Below is a small trained network, with its code and all its weights. Each question gives an input and a class and asks what happens when units are switched off, that is, made to give their printed mean instead of their output.

import numpy as np


def w(rows, s, z=0):
    codes = np.array(rows[::2]) - 128.0
    scale = np.full(codes.shape[1], s)
    scale[-1] = z or s
    return codes * scale


def f(y):
    return y / 2 * (1 + np.tanh(0.7978845608 * (y + 0.044715 * y**3)))


def log_softmax(a):
    a = a - a.max(-1, keepdims=True)
    return a - np.log(np.exp(a).sum(-1, keepdims=True))


def net(x, mask):
    res = np.array(x, float).reshape(1, 5) / 4 @ E
    y = f(res @ A[0][:, :-1].T + A[0][:, -1])
    res = res + np.where(mask, y, B[0][:, -1]) @ B[0][:, :-1]
    return log_softmax(res[-1] @ U[:, :-1].T + U[:, -1])


A, B = {}, {}
E = w([
[126,130,125],'x0',
[123,115,9],'x1',
[83,254,66],'x2',
[129,127,130],'x3',
[15,105,124],'x4',
],0.0051)
A[0] = w([
[35,114,149,141],'neuron 0',
[143,165,208,187],'neuron 1',
[136,109,116,163],'neuron 2',
[130,238,123,77],'neuron 3',
[120,140,141,253],'neuron 4',
[159,45,138,70],'neuron 5',
[66,158,143,57],'neuron 6',
[147,107,44,190],'neuron 7',
[48,117,138,52],'neuron 8',
[202,124,138,101],'neuron 9',
[87,69,30,101],'neuron 10',
[118,203,129,138],'neuron 11',
[93,172,128,66],'neuron 12',
[178,153,147,84],'neuron 13',
[106,215,120,96],'neuron 14',
[79,186,234,101],'neuron 15',
[191,144,121,70],'neuron 16',
[76,158,222,144],'neuron 17',
[130,138,159,227],'neuron 18',
[161,163,170,122],'neuron 19',
[165,191,120,11],'neuron 20',
[131,139,80,181],'neuron 21',
[73,124,169,135],'neuron 22',
[54,103,134,63],'neuron 23',
[24,91,134,61],'neuron 24',
[248,191,86,111],'neuron 25',
[169,143,137,156],'neuron 26',
[103,207,123,111],'neuron 27',
[138,81,150,106],'neuron 28',
[233,179,127,80],'neuron 29',
[38,110,137,41],'neuron 30',
[132,28,154,78],'neuron 31',
],0.012,0.0044)
B[0] = w([
[124,167,159,210],'neuron 0',
[131,145,70,222],'neuron 1',
[133,120,115,159],'neuron 2',
[186,65,133,216],'neuron 3',
[50,98,133,251],'neuron 4',
[216,92,146,178],'neuron 5',
[159,138,149,132],'neuron 6',
[164,156,48,251],'neuron 7',
[148,167,175,138],'neuron 8',
[151,159,128,151],'neuron 9',
[224,209,40,219],'neuron 10',
[130,71,144,203],'neuron 11',
[154,109,155,132],'neuron 12',
[142,160,136,125],'neuron 13',
[190,60,156,206],'neuron 14',
[246,201,3,199],'neuron 15',
[146,166,143,126],'neuron 16',
[158,156,70,213],'neuron 17',
[81,107,117,221],'neuron 18',
[134,158,110,148],'neuron 19',
[171,126,166,122],'neuron 20',
[126,114,98,213],'neuron 21',
[128,150,124,170],'neuron 22',
[145,168,166,141],'neuron 23',
[164,210,172,177],'neuron 24',
[157,221,133,244],'neuron 25',
[113,138,133,161],'neuron 26',
[168,69,153,203],'neuron 27',
[157,97,133,153],'neuron 28',
[133,189,182,185],'neuron 29',
[156,181,181,145],'neuron 30',
[226,74,142,211],'neuron 31',
],0.027,0.0032)
U = w([
[190,70,132,97],'0',
[135,191,173,121],'1',
[134,116,93,247],'2',
[144,127,52,14],'3',
[131,117,102,250],'4',
[55,100,165,93],'5',
[73,101,246,76],'6',
],0.012,0.011)

Each question gives the input, the list of numbers given to net, and the class t.
The units are the neurons (one row each of A and B). Each row of codes is followed by its name. A weight is (code - 128) times the scale printed after its matrix; where a second scale follows, it is the last column's (A, B and U).
mask holds one flag per neuron, in row order. A switched-off neuron (its flag False) gives its mean, the last column of its row in B, instead of its output. The means were averaged over made-up inputs and are rounded, as every weight is.
A unit's drop is (log p(t) with every unit on - log p(t) with that unit switched off) / (log p(t) with every unit on - log p(t) with every unit switched off).
The circuit of an input: a set's keep is (log p(t) with only the set's units on - log p(t) with every unit switched off) / (log p(t) with every unit on - log p(t) with every unit switched off). Starting from the 12 units with the biggest drops (on a tie, the unit counted first), units are removed one at a time, each time the one whose removal leaves the highest keep (on an exact tie, the one counted first), for as long as the keep stays at least 0.8.
units of the circuit, in order: the units of the circuit, biggest drop first
most important unit: the unit with the biggest drop
top k neurons: the k neurons with the biggest drops, biggest first
drop when u is switched off: that unit's drop, to one decimal
input [-5,8,3,-5,6], class 3: units of the circuit, in order : [neuron 10]
input [-1,4,5,0,4], class 0: units of the circuit, in order : [neuron 14; neuron 27]
input [0,-8,-1,0,-3], class 3: units of the circuit, in order : [neuron 15; neuron 1]
input [3,-8,-7,2,-5], class 3: top 2 neurons : [neuron 1; neuron 15]
input [4,-4,-1,-2,-7], class 1: units of the circuit, in order : [neuron 29; neuron 25]
input [5,-7,0,2,6], class 3: top 4 neurons : [neuron 15; neuron 17; neuron 1; neuron 29]
input [-6,5,-6,-4,-8], class 1: top 2 neurons : [neuron 25; neuron 29]
input [-3,-1,6,1,-3], class 0: top 4 neurons : [neuron 3; neuron 14; neuron 27; neuron 11]
input [0,-4,4,2,6], class 1: units of the circuit, in order : [neuron 24; neuron 0]
input [5,-7,-3,-7,-6], class 3: units of the circuit, in order : [neuron 1; neuron 15]
input [-7,-8,-5,-7,-3], class 3: units of the circuit, in order : [neuron 15; neuron 1]
input [-4,7,-3,-7,1], class 3: top 2 neurons : [neuron 10; neuron 7]
input [6,-7,-4,6,7], class 1: top 3 neurons : [neuron 24; neuron 0; neuron 30]
input [3,-8,6,1,-8], class 1: most important unit : neuron 29
input [5,-4,5,4,3], class 0: top 3 neurons : [neuron 14; neuron 27; neuron 3]
input [3,5,-8,4,7], class 0: top 2 neurons : [neuron 31; neuron 5]
input [-1,-6,8,2,8], class 0: top 2 neurons : [neuron 14; neuron 27]
input [2,2,-4,-2,-8], class 1: drop when neuron 25 is switched off : 0.1
input [-1,-1,-6,-1,-7], class 1: drop when neuron 24 is switched off : -0.1
input [0,4,5,6,-8], class 1: units of the circuit, in order : [neuron 25]
input [4,6,7,-2,-3], class 0: drop when neuron 27 is switched off : 0.2
